Each row of numbers stands for one object and depends on some of the facts below. Use the named rows to name the rest.

There are 3 kinds of fact about the objects: ε, μ, ρ.
ε: sits directly inside; μ: points at; ρ: is of sort
[bifan,fistu,fustan,papuplal,pulos,rebros,sobi] ε drapu
[botrik,pimoror,skurim,stofo,vizurus,zugul] ε sefen
[brason,bruklobrol,dasol,gegek,pinik,raru,skitrufak,stogram,trumim] ε migaros
[brazun,dibim,geril,tuvuk,zilan] ε klogra
[bresuven,dredok,graki,pluven] ε meskol
[brimebrul,bruzi,digakur,flada,geno] ε tragrin
[brotun,papu,raplesor,tanuk,zake,zofle] ε trusta
[brubi,gopem,kludem] ε dreskem
[bugrok,deklun,doran,drimer,fivik,lini,raskobis] ε tigil
[daskudi,gruzur,skuvar] ε ladriflar
[dato,dinil,drotrubra,kuvak,plaluk,redi,seplun,viflo,zibri] ε drimer
[doflagu,fodro,gredas,pagik,pamol,plini,skipor,stopes] ε lufli
[domon,dreskem,roskim,siso] ε dinen
[draplustim,driplotrom,feflor,seste,skibor,skograr] ε poval
[drapu,ruska,zoklifun] ε brogram
[dribril,plisos,plupliflus,pulin,stalu,trenas] ε driklu
[drigik,gitro,lubres,nubridem,plogen,skigrin,skostum,stigra] ε mukaze
[droskam,faska,gresi,lumar,mazan,plebrer,poval,rezur,trustisis] ε vutan
[favidrum,mukaze] ε rebufe
[fledem,gostam,gubak,lufli] ε skofis
[fletiplon,gemugros,grinul,palo,rolol,tigil] ε maklik
[flozi,ladriflar,pligror,ziskol] ε brizus
[fuzason,klobul,klogra] ε keklos
[graver,loni,niro] ε palo
[gruflak,vibrusan] ε roskim
[guzem,mogil,raste] ε bruzi
[kagir,letradun,tatram,vudin] ε drofus
[kedes,klakulol,movume,rabes,vabres] ε kagir
[meskol] ε nurur
[ploflak,ritros,sefen,velo] ε leskul
[rorin,vigi] ε zoni
[rupo] ε dafu
[stiklu] ε klobul
[susas,zakla] ε bruklobrol
[traskur] ε zoklifun
{brason,kludem,raste} μ droskam
{brason,fletiplon} μ drimer
{brogram,brubi,draplustim,letradun,pagik,plebrer,rupo,skipor} μ susas
{bruzi,droskam,loni,plebrer,raru} μ fistu
{bugrok,dibim,doflagu} μ graver
{dato,plogen,traskur} μ plaluk
{doflagu,skigrin} μ skostum
{draplustim} μ zake
{draplustim,feflor,plupliflus} μ mazan
{driklu,pagik} μ pluven
{drimer,pagik} μ loni
{drimer,raplesor,rorin} μ vabres
{droskam,nurur,pagik,skipor} μ brogram
{drotrubra,pimoror} μ brazun
{faska,trenas} μ driklu
{flada,lubres,pagik,plini} μ letradun
{gitro} μ gegek
{papuplal,zugul} μ zoni
{pimoror} μ sobi
{pinik} μ drotrubra
{plini} μ bruzi
{plini} μ viflo
{plupliflus} μ raste
{raplesor,stogram,zake} μ gruzur
{seplun} μ dredok
{siso} μ gruflak
{skostum} μ favidrum
{velo} μ lubres
{vutan} μ doran
{zibri} μ pagik
{zibri} μ zugul
{zugul} μ plini
[bifan,daskudi,dasol,deklun,dibim,draplustim,droskam,favidrum,fledem,geno,geril,gitro,gopem,graver,gredas,gruflak,klakulol,nubridem,papu,plebrer,pligror,redi,ritros,rolol,ruska,siso,skograr,stalu,stogram,trenas,trustisis,vabres,vibrusan,zake,zakla,zibri] ρ a
[botrik,brubi,dato,doflagu,domon,faska,gostam,gruzur,kedes,kludem,letradun,lumar,pagik,pamol,papuplal,pimoror,ploflak,plogen,pluven,pulin,raplesor,raste,seste,skipor,skitrufak,skuvar,susas,tuvuk,zofle,zugul] ρ d
[brason,bugrok,digakur,doran,dredok,dribril,driplotrom,fivik,fodro,gegek,graki,gresi,gubak,kuvak,loni,mogil,movume,plaluk,pulos,raru,rupo,skurim,stigra,tanuk,trumim,viflo,vudin,zilan,ziskol] ρ b
[brazun,brimebrul,brotun,drigik,drotrubra,feflor,fustan,fuzason,gemugros,mazan,pinik,plini,raskobis,rezur,rorin,skigrin,skostum,stiklu,stofo,stopes,tatram,velo,vigi] ρ c
[bresuven,dinil,fistu,flada,fletiplon,flozi,grinul,guzem,lini,lubres,niro,plisos,plupliflus,rabes,rebros,seplun,skibor,sobi,traskur,vizurus] ρ e

Named rows:
-1.45; -1.08; 1.07; 0.72; -2.05; 0.34; -1.02; -0.07; 1.13; 2.17; 0.45; -4.17; 0.80; -1.31; 2.44; 0.56; 1.12; -0.16; 1.96; -0.11; -1.72; 4.50; 0.60; 2.26; 1.18; -1.00 : lufli
0.44; -0.14; 0.31; 0.40; 0.03; 0.22; 0.26; 0.17; 1.34; -0.18; 0.64; 0.64; -0.50; 0.00; -0.05; -0.79; 0.20; -0.05; -0.63; 0.64; -0.79; -0.72; -0.40; -0.27; -0.22; 0.43 : ploflak
0.43; -1.03; -0.75; -0.75; 0.47; -0.07; -0.63; -2.38; -1.55; 1.01; 0.05; -2.25; 0.03; 0.28; 1.38; 1.37; 0.16; -0.16; -0.01; -0.80; -0.34; 2.72; -0.17; -0.18; 0.73; -1.47 : dafu
-0.76; 2.51; 0.11; -1.67; 1.28; -1.21; 0.76; 0.61; 1.31; 0.27; -1.97; -0.30; -2.16; -0.35; -0.91; 0.08; -0.08; -0.31; 0.22; 1.15; 0.37; -0.06; 1.71; 0.09; -0.57; 0.00 : rupo
0.97; 0.43; -1.17; 0.35; 0.63; 0.03; -1.25; 0.71; -2.19; -0.87; -0.25; 0.81; -0.27; -0.31; -0.35; 0.46; 0.09; -0.67; 1.34; 1.45; -1.08; -0.94; 0.94; -0.64; -0.59; 2.87 : driplotrom
0.52; -1.00; -0.66; -1.06; 0.65; -0.05; -0.51; -2.46; -1.17; 0.82; 0.17; -2.30; -0.10; 0.55; 1.49; 1.12; 0.02; 0.06; -0.38; -0.73; 0.11; 2.59; -0.12; -0.40; 0.79; -1.52 : sefen
0.45; -0.15; -0.60; 0.17; -1.14; -0.82; -0.11; 0.87; 1.78; 0.01; 0.48; 1.88; -0.05; 0.57; -0.36; -1.75; -1.19; 0.18; 0.00; -0.70; -0.21; 0.57; 0.01; 0.56; 0.19; 0.42 : zugul
-0.06; 0.13; 0.15; -0.88; 0.80; 0.41; -0.16; 0.64; 0.17; -1.09; 0.43; 0.25; -0.16; -0.41; 0.14; -0.35; -0.37; 0.29; -0.57; 0.98; 0.53; -0.79; 0.35; -0.01; -0.20; 0.72 : skurim
-0.10; 0.12; 0.15; -0.75; 0.62; 0.36; -0.24; 0.69; 0.06; -1.01; 0.35; 0.37; -0.08; -0.57; 0.08; -0.19; -0.35; 0.23; -0.30; 1.01; 0.34; -0.81; 0.36; 0.10; -0.26; 0.79 : tanuk
-0.26; 0.86; 0.14; 0.78; -2.62; 0.22; 1.13; 0.18; 0.14; 0.67; 0.11; 1.84; 0.69; -1.23; -1.79; 1.36; -0.56; -0.84; -1.16; -2.21; -0.78; -0.71; -2.17; 1.85; -0.84; 0.76 : dato
-1.20; -0.46; -1.65; 1.87; 1.30; 0.30; 0.16; -3.11; -3.36; 1.97; -0.50; 0.13; 2.32; -0.69; -0.55; 2.84; -0.25; -0.14; 2.13; -3.54; -0.21; 0.68; -0.74; 2.87; -0.45; -5.96 : drimer
-1.25; -0.19; 0.87; 0.78; -0.91; 0.02; 1.28; 1.46; -2.13; 0.59; -1.18; 1.30; 1.05; -0.55; -1.24; 1.52; -0.11; 0.04; 0.72; -1.56; -0.02; -1.48; -1.37; -0.02; -0.25; -1.32 : seplun
0.43; -0.13; 0.34; 0.51; -0.03; 0.19; 0.24; 0.20; 1.29; -0.16; 0.62; 0.60; -0.43; -0.09; -0.04; -0.71; 0.24; -0.12; -0.50; 0.64; -0.91; -0.68; -0.35; -0.27; -0.27; 0.47 : skuvar
-0.23; 1.87; -0.31; -1.15; 0.21; -2.99; 1.16; 1.35; 2.93; 1.31; -2.83; 1.45; -3.26; 0.33; -1.00; -1.46; -0.86; -0.74; 0.89; 0.36; -0.82; 1.86; 1.23; -0.06; -0.02; -0.80 : letradun
0.58; 0.90; -0.30; -0.40; -0.24; -0.09; 0.57; -0.91; 2.16; -0.75; 0.77; 1.19; 0.10; 0.75; -0.28; -1.47; -1.46; 0.45; -2.39; -0.95; 2.17; -0.77; -0.35; 0.68; 0.06; 0.87 : skostum
-0.46; -1.24; -0.14; -1.38; -0.99; -0.21; -0.74; 1.52; -0.69; -1.85; -0.11; -0.27; 0.47; 1.61; -1.62; -1.22; 2.75; 1.30; 0.20; 0.07; 1.78; -0.45; 0.12; -1.48; 0.10; -1.75 : fistu
-0.11; 0.68; -0.32; 2.60; 2.13; 0.45; 0.25; -0.78; 1.75; 0.91; 1.10; 1.29; 0.91; 0.77; 0.14; -1.60; -1.03; 0.79; 1.59; 0.01; -0.33; -2.18; 1.57; 0.72; -0.50; -1.55 : raplesor
-0.05; -0.11; 0.56; -0.12; 0.10; 0.19; 0.13; 0.80; 0.17; -0.40; 0.12; 0.28; -0.04; 0.08; 0.07; -0.38; 0.02; 0.12; -0.13; 0.56; 0.15; -0.80; 0.02; -0.62; 0.02; 0.61 : geno
-0.05; -0.14; 0.52; -0.16; 0.17; 0.25; 0.16; 0.70; 0.23; -0.38; 0.14; 0.22; -0.07; 0.10; 0.10; -0.35; 0.02; 0.14; -0.21; 0.55; 0.27; -0.77; -0.02; -0.68; 0.03; 0.57 : geril
-0.23; 0.82; 0.70; -0.57; -2.68; 0.10; 0.53; 0.98; 0.11; 0.64; 0.13; -0.25; 0.91; 1.15; -0.63; 0.22; -0.92; 0.64; -0.96; -1.81; 1.59; -0.24; -0.26; -0.89; 0.55; 2.43 : traskur

Rows to name:
No name comes twice in this set of rows, the named rows included.
0.22; 1.50; -0.38; 0.60; -1.33; 0.69; -0.07; -0.90; 1.98; 0.10; 1.30; -0.20; 0.63; 0.76; -1.45; -0.49; 0.87; 0.27; -0.95; -0.87; 0.46; -1.09; 0.22; 0.72; -0.72; 1.07  kludem
1.07; 0.18; -0.73; 1.09; 0.07; -0.12; -0.90; 0.82; -2.13; -0.25; -0.50; 0.72; -0.21; 0.27; -0.37; 0.28; 0.45; -0.74; 1.53; 1.05; -1.25; -0.93; 0.60; -1.43; -0.39; 2.68  skograr
-0.64; -1.06; 0.27; 0.13; -1.04; 0.20; -0.85; -1.08; 0.01; 1.67; 0.28; -3.32; 0.51; -0.65; 2.01; 0.89; 0.71; -0.15; 1.14; -0.38; -1.17; 3.77; 0.29; 1.28; 0.99; -1.21  skofis
-0.46; -0.30; 0.61; 0.33; -0.01; 0.28; 0.58; 0.86; -0.78; -0.26; -0.31; 0.93; 0.21; -0.75; -0.43; 0.63; 0.09; -0.28; -0.03; -0.06; -0.28; -1.20; -0.90; 0.01; -0.27; -0.37  rolol
-0.55; 0.77; 0.68; 0.36; -0.96; 0.20; 0.55; 0.83; -0.12; 0.65; -0.12; -0.38; 0.88; 1.11; -0.52; -0.05; -0.19; 0.84; 0.21; -0.88; 1.16; -1.09; 0.49; -0.98; 0.18; 0.91  plupliflus
-0.82; -0.40; -2.00; -1.13; -0.43; -0.30; -1.69; 0.95; -0.70; -2.62; 0.08; 1.17; 0.90; 0.07; -2.77; -0.87; 2.59; 0.74; 1.07; -0.27; 1.56; -0.18; 0.56; 1.74; -1.01; -2.86  loni
1.49; 0.20; -0.98; 1.58; -0.10; -0.16; -0.81; 0.19; -1.00; -0.06; -0.01; 1.06; -0.61; 0.17; -0.49; -0.11; 0.64; -0.99; 1.21; 1.16; -2.20; -0.83; 0.25; -1.04; -0.70; 2.55  seste
0.07; 0.03; 0.25; -1.96; 1.52; 0.42; 0.31; 0.05; 0.64; -1.49; 0.65; 0.54; -0.40; 0.09; 0.09; -0.64; -0.92; 0.79; -1.80; 0.77; 1.54; -1.31; 0.04; -0.51; -0.08; -0.08  stigra
-0.86; 0.10; 0.76; -0.12; -0.38; 0.51; -0.36; 1.68; 1.08; -0.49; 0.52; -0.42; 0.26; -1.27; 0.49; -0.43; 0.07; 0.16; 0.47; 1.27; -0.33; -0.03; 0.68; 1.16; -0.01; 0.96  gubak
-0.95; 0.12; 0.11; 0.53; -0.73; -0.30; 0.90; 1.18; -1.14; 0.25; -0.99; 2.16; 0.60; -1.06; -1.32; 1.00; -0.58; -0.43; 0.53; -1.45; -0.16; -0.85; -1.16; 1.18; -0.47; -1.29  zibri
2.04; -0.56; -2.59; 0.91; 0.48; -0.53; -2.17; -2.36; -4.72; 1.18; -0.82; -1.54; -0.24; 0.69; 0.71; 2.20; 0.76; -1.30; 2.41; -0.08; -2.15; 2.48; 0.72; -1.38; 0.14; 1.65  poval
0.18; 1.44; -1.46; -0.43; -0.19; -1.44; -0.93; 1.01; -0.78; -0.56; -1.96; 0.19; -1.33; 0.94; -2.27; -0.35; 2.36; -0.45; 1.81; 0.88; -0.10; -0.02; 1.64; -0.87; -0.84; 0.39  plebrer
0.45; -1.23; -0.89; -0.78; 0.20; -0.27; -0.74; -2.10; -1.48; 1.02; -0.01; -1.81; 0.12; 0.36; 1.46; 1.19; -0.23; -0.13; 0.16; -1.07; -0.26; 3.05; -0.21; -0.03; 0.84; -1.42  zoni
-0.45; 2.74; -0.64; -2.53; 1.32; -1.81; 0.85; -3.26; 0.63; 2.33; -2.70; -3.70; -2.78; 0.97; -0.30; 1.80; 1.01; -0.59; -0.31; -0.71; 0.65; 3.23; 1.61; -0.60; 0.10; -2.40  brogram
-1.46; 1.75; 0.63; 0.56; -2.11; -1.65; 0.38; 2.32; 4.34; 1.67; -1.24; -0.19; -1.34; -0.54; -0.58; -1.79; 0.40; -0.33; 1.93; 0.37; -1.32; 2.23; 1.60; 2.11; 0.07; -0.12  pagik

The same objects again, as new rows of numbers:
Known rows:
-0.22; 0.04; -0.05; -0.56; -1.13; -1.00; 0.06; 0.58; -0.05; 0.25; -0.68; -0.02; -0.80 : stalu
0.12; -0.09; -0.44; -0.16; 0.44; -0.93; 1.73; -0.23; -0.37; 0.28; -1.15; 0.48; -0.15 : skitrufak
0.42; 0.89; 0.01; -0.95; -0.93; -0.76; -0.37; 0.59; -0.15; 0.52; 0.16; -0.21; -0.07 : trumim
-0.56; -0.76; 1.44; -0.11; 0.87; -0.68; 1.21; -0.99; -0.91; 0.00; -0.49; 2.04; -0.09 : zugul
-2.34; -0.21; 0.49; -0.54; 0.26; 1.47; -1.02; -1.12; 5.47; -2.03; -0.67; 0.03; 0.09 : zibri
0.88; 0.64; 0.57; -0.75; 0.59; -0.04; 1.62; 0.80; -0.37; -0.43; -0.38; -0.53; 0.28 : brotun
-1.07; 1.13; -1.78; -0.35; 0.26; 0.83; -0.08; -0.73; 4.52; -0.50; -0.03; 0.21; 1.21 : lini
-1.28; 2.56; -0.91; -0.15; 0.10; -1.32; -0.23; 0.47; -1.24; 0.72; -0.79; 1.26; 0.88 : skibor
-0.08; -1.05; -1.44; 1.41; -0.20; 1.20; -1.09; 0.03; -2.39; -0.41; 1.47; -1.52; 0.44 : drapu
1.84; -1.50; -0.17; -0.31; -0.17; -0.82; 2.29; -0.38; 0.61; 0.90; -0.35; 0.38; -0.66 : gostam
-1.38; -0.22; -0.26; -0.97; -0.93; 0.18; -0.11; -0.23; 2.39; -1.00; -0.41; -0.14; -0.25 : graver
-0.84; -0.83; 1.85; -0.54; -0.65; -0.64; -0.58; -0.23; -0.44; -0.18; 0.12; 1.63; -0.55 : zake
0.43; 1.03; -0.86; -0.21; -0.42; -1.00; 0.30; 0.26; -0.08; 1.22; 0.18; 1.16; 0.52 : vizurus
-1.66; 0.11; -0.90; -0.79; -0.51; 0.77; -0.27; -0.37; 4.33; -1.41; -0.82; -0.92; -0.13 : deklun
0.39; 1.00; -0.96; -0.09; -0.41; -0.86; 0.25; 0.10; 0.04; 1.13; 0.20; 1.07; 0.55 : guzem
-0.45; 1.76; 1.96; 1.47; 1.13; -0.87; -1.92; 0.42; -0.27; 0.96; -2.37; 0.35; -1.53 : plebrer
1.26; -0.95; 1.00; 1.55; 2.68; -1.61; -0.56; 0.36; 0.19; 0.31; -2.18; 1.14; 0.14 : brubi
-0.06; -1.22; -1.59; 1.43; -0.20; 1.40; -1.06; -0.02; -2.08; -0.44; 1.47; -1.60; 0.43 : brizus
-0.76; -0.62; 1.64; -0.54; -0.77; -0.67; -0.38; -0.09; -0.42; 0.05; -0.04; 1.31; -0.73 : stogram
3.21; -3.47; -0.99; 1.14; -1.24; 1.43; 0.06; -0.19; -0.41; 0.76; 3.00; -1.62; -0.36 : lufli

Rows to name:
No name comes twice in this set of rows, the named rows included.
-0.67; -0.41; 1.22; -0.19; 0.81; -0.81; 1.25; -0.95; -0.99; 0.05; -0.74; 1.96; -0.13  plogen
0.49; 0.18; 2.08; -0.62; 1.19; 0.08; 0.97; 0.24; -0.74; -0.60; 0.02; 0.71; 0.37  velo
0.05; 0.63; 0.07; -0.85; 0.93; 1.04; 1.41; 0.26; 2.04; -1.40; -0.43; -1.03; 0.62  gemugros
-0.27; 1.48; 0.79; -0.82; 1.04; -0.38; 1.18; 0.88; -1.33; -0.79; -0.94; -0.15; 0.58  mazan
-1.50; 0.51; 0.69; -1.19; 0.21; 1.39; -1.21; -1.00; 4.07; -1.46; 0.59; 0.27; 0.69  bugrok
-1.36; 0.87; 1.62; 0.37; 0.93; -1.89; -1.95; 0.92; -1.05; -0.29; -2.08; 1.27; -0.14  draplustim
-0.38; 0.02; 0.14; -0.67; -1.18; -0.98; 0.01; 0.50; -0.37; 0.18; -0.61; 0.17; -0.79  favidrum
-0.51; -0.34; 1.29; -0.19; -0.70; -0.65; -0.46; -0.02; -0.26; 0.17; -0.23; 0.84; -0.84  siso
-1.53; -1.03; -2.36; 1.13; 0.44; 3.06; -1.39; -0.95; 2.41; -2.14; 1.29; -2.38; 1.18  tigil
-1.21; 1.06; -0.03; -0.57; -0.84; -1.25; -0.24; 0.76; -0.86; 0.01; -1.34; 0.12; -0.51  trustisis
-0.64; -0.73; 1.29; -0.14; 0.72; -0.50; 1.36; -1.14; -0.61; -0.07; -0.37; 1.96; -0.15  raplesor
0.35; 3.26; -0.19; 1.35; -0.01; 0.54; 0.29; -0.72; 0.04; 2.84; -0.43; 0.14; -1.48  fistu

